Below is a small trained network, with its code and all its weights. Each question gives an input and a class and asks what happens when units are switched off, that is, made to give their printed mean instead of their output.

import numpy as np


def w(rows, s, z=0):
    codes = np.array(rows[::2]) - 128.0
    scale = np.full(codes.shape[1], s)
    scale[-1] = z or s
    return codes * scale


def f(y):
    return y / 2 * (1 + np.tanh(0.7978845608 * (y + 0.044715 * y**3)))


def log_softmax(a):
    a = a - a.max(-1, keepdims=True)
    return a - np.log(np.exp(a).sum(-1, keepdims=True))


def net(x, mask):
    res = np.array(x, float).reshape(1, 7) / 4 @ E
    y = f(res @ A[0][:, :-1].T + A[0][:, -1])
    res = res + np.where(mask, y, B[0][:, -1]) @ B[0][:, :-1]
    return log_softmax(res[-1] @ U[:, :-1].T + U[:, -1])


A, B = {}, {}
E = w([
[236,130,139,232],'x0',
[127,126,126,127],'x1',
[91,28,176,153],'x2',
[71,77,3,204],'x3',
[130,124,127,131],'x4',
[127,129,127,126],'x5',
[254,59,99,33],'x6',
],0.0086)
A[0] = w([
[111,34,248,170,125],'n0',
[129,93,31,121,146],'n1',
[111,156,164,209,27],'n2',
[185,87,121,120,137],'n3',
[126,190,176,93,172],'n4',
[194,58,107,113,45],'n5',
[94,174,177,190,2],'n6',
[122,71,153,158,55],'n7',
[119,190,66,81,174],'n8',
[102,70,44,147,41],'n9',
[109,117,115,87,9],'n10',
[120,178,85,98,188],'n11',
[89,166,132,138,88],'n12',
[103,40,130,155,149],'n13',
[120,150,20,145,81],'n14',
[175,153,121,176,64],'n15',
[89,152,143,155,55],'n16',
[107,116,44,161,41],'n17',
[160,207,75,127,163],'n18',
[221,106,138,209,178],'n19',
[90,120,120,71,98],'n20',
[179,85,82,90,42],'n21',
[100,165,163,184,17],'n22',
[77,114,96,43,207],'n23',
[64,35,159,99,154],'n24',
],0.011,0.0043)
B[0] = w([
[210,106,52,136,240],'n0',
[148,189,182,124,216],'n1',
[49,161,106,81,185],'n2',
[63,201,97,120,188],'n3',
[225,123,139,141,208],'n4',
[74,163,101,89,191],'n5',
[120,149,100,77,183],'n6',
[159,158,97,118,152],'n7',
[139,79,111,155,203],'n8',
[185,162,164,95,211],'n9',
[95,172,128,144,135],'n10',
[146,113,67,164,185],'n11',
[167,154,105,95,160],'n12',
[173,95,113,115,209],'n13',
[185,97,168,100,204],'n14',
[95,144,110,187,166],'n15',
[157,176,115,43,158],'n16',
[190,144,205,85,197],'n17',
[152,19,62,118,197],'n18',
[74,159,164,195,254],'n19',
[131,176,133,168,181],'n20',
[54,181,104,77,181],'n21',
[126,152,89,93,170],'n22',
[86,199,132,254,252],'n23',
[157,126,93,152,237],'n24',
],0.0084,0.0078)
U = w([
[91,169,139,240,128],'0',
[70,177,73,16,26],'1',
[215,140,221,100,107],'2',
[132,115,121,158,255],'3',
[128,109,122,167,237],'4',
[166,43,36,167,30],'5',
[122,115,138,153,249],'6',
[85,12,239,109,17],'7',
],0.011,0.0076)

Each question gives the input, the list of numbers given to net, and the class t.
The units are the neurons (one row each of A and B). Each row of codes is followed by its name. A weight is (code - 128) times the scale printed after its matrix; where a second scale follows, it is the last column's (A, B and U).
mask holds one flag per neuron, in row order. A switched-off neuron (its flag False) gives its mean, the last column of its row in B, instead of its output. The means were averaged over made-up inputs and are rounded, as every weight is.
A unit's drop is (log p(t) with every unit on - log p(t) with that unit switched off) / (log p(t) with every unit on - log p(t) with every unit switched off).
The circuit of an input: a set's keep is (log p(t) with only the set's units on - log p(t) with every unit switched off) / (log p(t) with every unit on - log p(t) with every unit switched off). Starting from the 12 units with the biggest drops (on a tie, the unit counted first), units are removed one at a time, each time the one whose removal leaves the highest keep (on an exact tie, the one counted first), for as long as the keep stays at least 0.8.
circuit, biggest first: the units of the circuit, biggest drop first
most important unit: the unit with the biggest drop
top k neurons: the k neurons with the biggest drops, biggest first
drop of u: that unit's drop, to one decimal
input [-1,4,3,5,-3,-5,6], class 1: circuit, biggest first -> (n21 n5)
input [-8,0,3,0,0,-8,-2], class 0: circuit, biggest first -> (n23)
input [3,0,-6,-5,4,-2,2], class 5: circuit, biggest first -> (n18 n1)
input [8,7,8,1,7,-6,7], class 0: top 3 neurons -> (n19 n3 n18)
input [-1,-2,6,7,6,2,6], class 2: circuit, biggest first -> (n9 n1)
input [-5,-8,-6,-5,-6,2,7], class 3: circuit, biggest first -> (n23 n8 n11)
input [-8,3,-3,-7,-2,0,7], class 0: circuit, biggest first -> (n23 n20)
input [5,2,-5,-6,6,-4,-8], class 1: top 2 neurons -> (n2 n6)
input [-1,-7,-8,6,6,6,-7], class 5: top 2 neurons -> (n18 n8)
input [1,-1,5,-8,6,-1,-8], class 1: top 3 neurons -> (n2 n6 n22)
input [-4,-7,-8,-5,-5,8,2], class 4: top 2 neurons -> (n0 n23)
input [5,4,6,-6,4,-7,6], class 4: top 2 neurons -> (n19 n0)
input [5,-3,5,-5,-2,6,3], class 4: top 2 neurons -> (n23 n0)
input [4,4,8,-1,-8,1,-7], class 5: most important unit -> n0
input [5,-6,8,-5,2,-8,3], class 4: top 3 neurons -> (n19 n18 n3)
input [-2,-2,-8,4,2,4,2], class 5: drop of n8 -> 0.2
input [2,4,-8,-5,-4,2,-5], class 5: drop of n0 -> -0.1
input [-6,-6,6,4,-2,2,4], class 0: drop of n23 -> 0.8
input [-6,-3,5,8,-8,2,-6], class 2: top 2 neurons -> (n17 n9)
input [-6,8,-2,-5,-8,5,4], class 3: most important unit -> n19
